Here is a tiny trained network, its code and every weight. The questions are about switching its units off for an input and a class, where a switched-off unit gives its printed mean instead of its output.

import numpy as np


def w(rows, s, z=0):
    codes = np.array(rows[::2]) - 128.0
    scale = np.full(codes.shape[1], s)
    scale[-1] = z or s
    return codes * scale


def f(y):
    return np.maximum(y, 0)


def log_softmax(a):
    a = a - a.max(-1, keepdims=True)
    return a - np.log(np.exp(a).sum(-1, keepdims=True))


def net(x, mask):
    res = np.array(x, float).reshape(1, 7) / 4 @ E
    y = f(res @ A[0][:, :-1].T + A[0][:, -1])
    res = res + np.where(mask, y, B[0][:, -1]) @ B[0][:, :-1]
    return log_softmax(res[-1] @ U[:, :-1].T + U[:, -1])


A, B = {}, {}
E = w([
[246,121,29,76],'x0',
[255,31,190,148],'x1',
[57,100,80,201],'x2',
[63,58,148,73],'x3',
[158,93,51,46],'x4',
[121,54,109,233],'x5',
[157,198,72,210],'x6',
],0.0079)
A[0] = w([
[90,152,85,125,174],'n1',
[168,140,83,59,116],'n2',
[71,141,153,109,192],'n3',
[183,61,155,149,91],'n4',
[111,138,227,80,120],'n5',
[117,98,171,176,207],'n6',
[134,247,106,150,182],'n7',
[155,106,94,116,59],'n8',
[169,86,89,93,123],'n9',
[105,189,160,133,253],'n10',
[69,113,69,157,123],'n11',
[165,109,68,57,111],'n12',
[122,133,205,103,129],'n13',
],0.014,0.0033)
B[0] = w([
[191,109,80,153,185],'n1',
[245,198,185,92,232],'n2',
[34,142,101,109,200],'n3',
[192,88,190,218,213],'n4',
[55,153,195,126,225],'n5',
[120,63,109,154,201],'n6',
[167,218,97,252,246],'n7',
[185,126,196,106,167],'n8',
[225,133,149,110,211],'n9',
[56,159,110,175,216],'n10',
[142,69,2,70,194],'n11',
[211,200,144,20,234],'n12',
[29,136,158,139,200],'n13',
],0.0084,0.011)
U = w([
[132,54,12,82,74],'0',
[58,104,161,81,61],'1',
[206,183,170,36,123],'2',
[120,162,155,116,206],'3',
[136,215,70,186,36],'4',
[181,45,168,179,125],'5',
[164,136,105,189,253],'6',
],0.011,0.0067)

Each question gives the input, the list of numbers given to net, and the class t.
The units are the neurons (one row each of A and B). Each row of codes is followed by its name. A weight is (code - 128) times the scale printed after its matrix; where a second scale follows, it is the last column's (A, B and U).
mask holds one flag per neuron, in row order. A switched-off neuron (its flag False) gives its mean, the last column of its row in B, instead of its output. The means were averaged over made-up inputs and are rounded, as every weight is.
A unit's drop is (log p(t) with every unit on - log p(t) with that unit switched off) / (log p(t) with every unit on - log p(t) with every unit switched off).
The circuit of an input: a set's keep is (log p(t) with only the set's units on - log p(t) with every unit switched off) / (log p(t) with every unit on - log p(t) with every unit switched off). Starting from the 12 units with the biggest drops (on a tie, the unit counted first), units are removed one at a time, each time the one whose removal leaves the highest keep (on an exact tie, the one counted first), for as long as the keep stays at least 0.8.
circuit, biggest first: the units of the circuit, biggest drop first
most important unit: the unit with the biggest drop
k most important neurons: the k neurons with the biggest drops, biggest first
drop of u: that unit's drop, to one decimal
input [-1,2,8,-6,-4,5,-5], class 5: circuit, biggest first => [n7, n6]
input [-4,5,-6,1,0,-7,-7], class 1: circuit, biggest first => [n13, n5]
input [-7,8,-6,8,5,2,-5], class 1: most important unit => n5
input [1,6,-2,0,-8,-2,3], class 5: circuit, biggest first => [n4, n7, n12]
input [-5,5,8,-7,-2,0,-3], class 5: circuit, biggest first => [n7, n6]
input [0,-2,-5,-1,-3,6,-5], class 1: circuit, biggest first => [n7, n2, n9]
input [-2,5,2,4,4,2,7], class 5: circuit, biggest first => [n7, n4, n12]
input [4,2,8,0,-7,-3,-6], class 5: circuit, biggest first => [n12, n7]
input [3,-8,0,-2,6,5,-2], class 0: 4 most important neurons => [n11, n1, n5, n4]
input [-8,-6,1,4,3,6,-5], class 0: 2 most important neurons => [n11, n1]
input [1,-1,-3,-7,2,-7,3], class 4: 2 most important neurons => [n7, n10]
input [5,2,6,-2,5,5,-5], class 2: drop of n12 => 0.2
input [-1,8,5,-4,2,-4,-7], class 5: drop of n2 => 0.1
input [-4,-8,8,-6,5,3,-3], class 0: drop of n11 => 0.8
input [-2,5,1,-6,4,2,-7], class 5: most important unit => n4
